Here is a tiny trained network, its code and every weight. The questions are about switching its units off for an input and a class, where a switched-off unit gives its printed mean instead of its output.

import numpy as np


def w(rows, s, z=0):
    codes = np.array(rows[::2]) - 128.0
    scale = np.full(codes.shape[1], s)
    scale[-1] = z or s
    return codes * scale


def f(y):
    return y / 2 * (1 + np.tanh(0.7978845608 * (y + 0.044715 * y**3)))


def log_softmax(a):
    a = a - a.max(-1, keepdims=True)
    return a - np.log(np.exp(a).sum(-1, keepdims=True))


def net(x, mask):
    res = np.array(x, float).reshape(1, 3) / 4 @ E
    y = f(res @ A[0][:, :-1].T + A[0][:, -1])
    res = res + np.where(mask, y, B[0][:, -1]) @ B[0][:, :-1]
    return log_softmax(res[-1] @ U[:, :-1].T + U[:, -1])


A, B = {}, {}
E = w([
[95,29,105,208,49,159,146,236,65,182],'x0',
[213,154,138,140,2,5,137,166,120,48],'x1',
[68,90,192,23,123,167,217,171,185,169],'x2',
],0.011)
A[0] = w([
[125,163,123,103,128,94,102,87,128,97,254],'neuron 1',
[125,175,112,129,159,127,136,108,136,92,166],'neuron 2',
[77,110,71,155,205,248,75,77,118,189,159],'neuron 3',
[154,139,166,88,52,61,174,142,138,97,105],'neuron 4',
[117,29,145,154,96,148,141,198,109,149,216],'neuron 5',
[114,152,168,52,142,127,163,101,163,120,93],'neuron 6',
[117,166,183,91,170,158,114,70,194,98,178],'neuron 7',
[146,142,108,209,124,109,88,151,74,70,177],'neuron 8',
[134,170,103,181,134,114,69,110,131,127,126],'neuron 9',
],0.013,0.0054)
B[0] = w([
[132,156,155,146,194,100,86,129,181,120,199],'neuron 1',
[164,133,119,133,203,70,71,134,83,113,173],'neuron 2',
[85,161,105,76,150,157,157,254,165,59,254],'neuron 3',
[106,209,99,137,79,135,93,190,183,86,211],'neuron 4',
[41,25,63,157,58,175,129,152,175,190,227],'neuron 5',
[140,146,131,110,79,166,201,131,3,130,192],'neuron 6',
[211,148,139,119,151,163,174,154,17,117,222],'neuron 7',
[168,217,156,152,17,147,148,82,179,148,219],'neuron 8',
[144,140,145,163,114,131,121,77,152,139,185],'neuron 9',
],0.011,0.021)
U = w([
[135,171,148,151,123,89,66,123,212,103,169],'0',
[147,137,137,182,47,154,136,98,131,139,42],'1',
[120,91,161,137,148,101,101,85,116,171,24],'2',
[136,167,147,62,193,134,130,167,101,96,212],'3',
[2,20,104,122,113,157,124,173,164,156,196],'4',
[186,113,171,151,198,97,88,20,79,151,67],'5',
[140,83,83,132,150,81,122,114,131,136,2],'6',
],0.011,0.0036)

Each question gives the input, the list of numbers given to net, and the class t.
The units are the neurons (one row each of A and B). Each row of codes is followed by its name. A weight is (code - 128) times the scale printed after its matrix; where a second scale follows, it is the last column's (A, B and U).
mask holds one flag per neuron, in row order. A switched-off neuron (its flag False) gives its mean, the last column of its row in B, instead of its output. The means were averaged over made-up inputs and are rounded, as every weight is.
A unit's drop is (log p(t) with every unit on - log p(t) with that unit switched off) / (log p(t) with every unit on - log p(t) with every unit switched off).
The circuit of an input: a set's keep is (log p(t) with only the set's units on - log p(t) with every unit switched off) / (log p(t) with every unit on - log p(t) with every unit switched off). Starting from all 9 units, units are removed one at a time, each time the one whose removal leaves the highest keep (on an exact tie, the one counted first), for as long as the keep stays at least 0.8.
circuit, biggest first: the units of the circuit, biggest drop first
top k neurons: the k neurons with the biggest drops, biggest first
drop of u: that unit's drop, to one decimal
input [3,8,7], class 4: top neuron : [neuron 5]
input [0,3,-3], class 0: top 3 neurons : [neuron 6; neuron 7; neuron 5]
input [2,8,-3], class 0: top 3 neurons : [neuron 4; neuron 6; neuron 7]
input [3,-4,-5], class 4: top 2 neurons : [neuron 3; neuron 7]
input [1,-7,-7], class 3: top 2 neurons : [neuron 3; neuron 5]
input [2,-6,-6], class 3: top 3 neurons : [neuron 5; neuron 3; neuron 8]
input [1,6,-4], class 0: top 3 neurons : [neuron 6; neuron 7; neuron 5]
input [-7,3,-5], class 5: top 4 neurons : [neuron 3; neuron 7; neuron 2; neuron 5]
input [1,-7,-3], class 3: top 2 neurons : [neuron 5; neuron 3]
input [5,-1,-4], class 4: top 2 neurons : [neuron 5; neuron 7]
input [1,-1,-6], class 0: top 3 neurons : [neuron 6; neuron 7; neuron 5]
input [-4,1,-6], class 5: drop of neuron 4 : 0.4
input [0,-6,1], class 3: drop of neuron 5 : 1.7
input [8,6,2], class 4: circuit, biggest first : [neuron 5]
input [-1,3,-3], class 0: drop of neuron 6 : 0.1
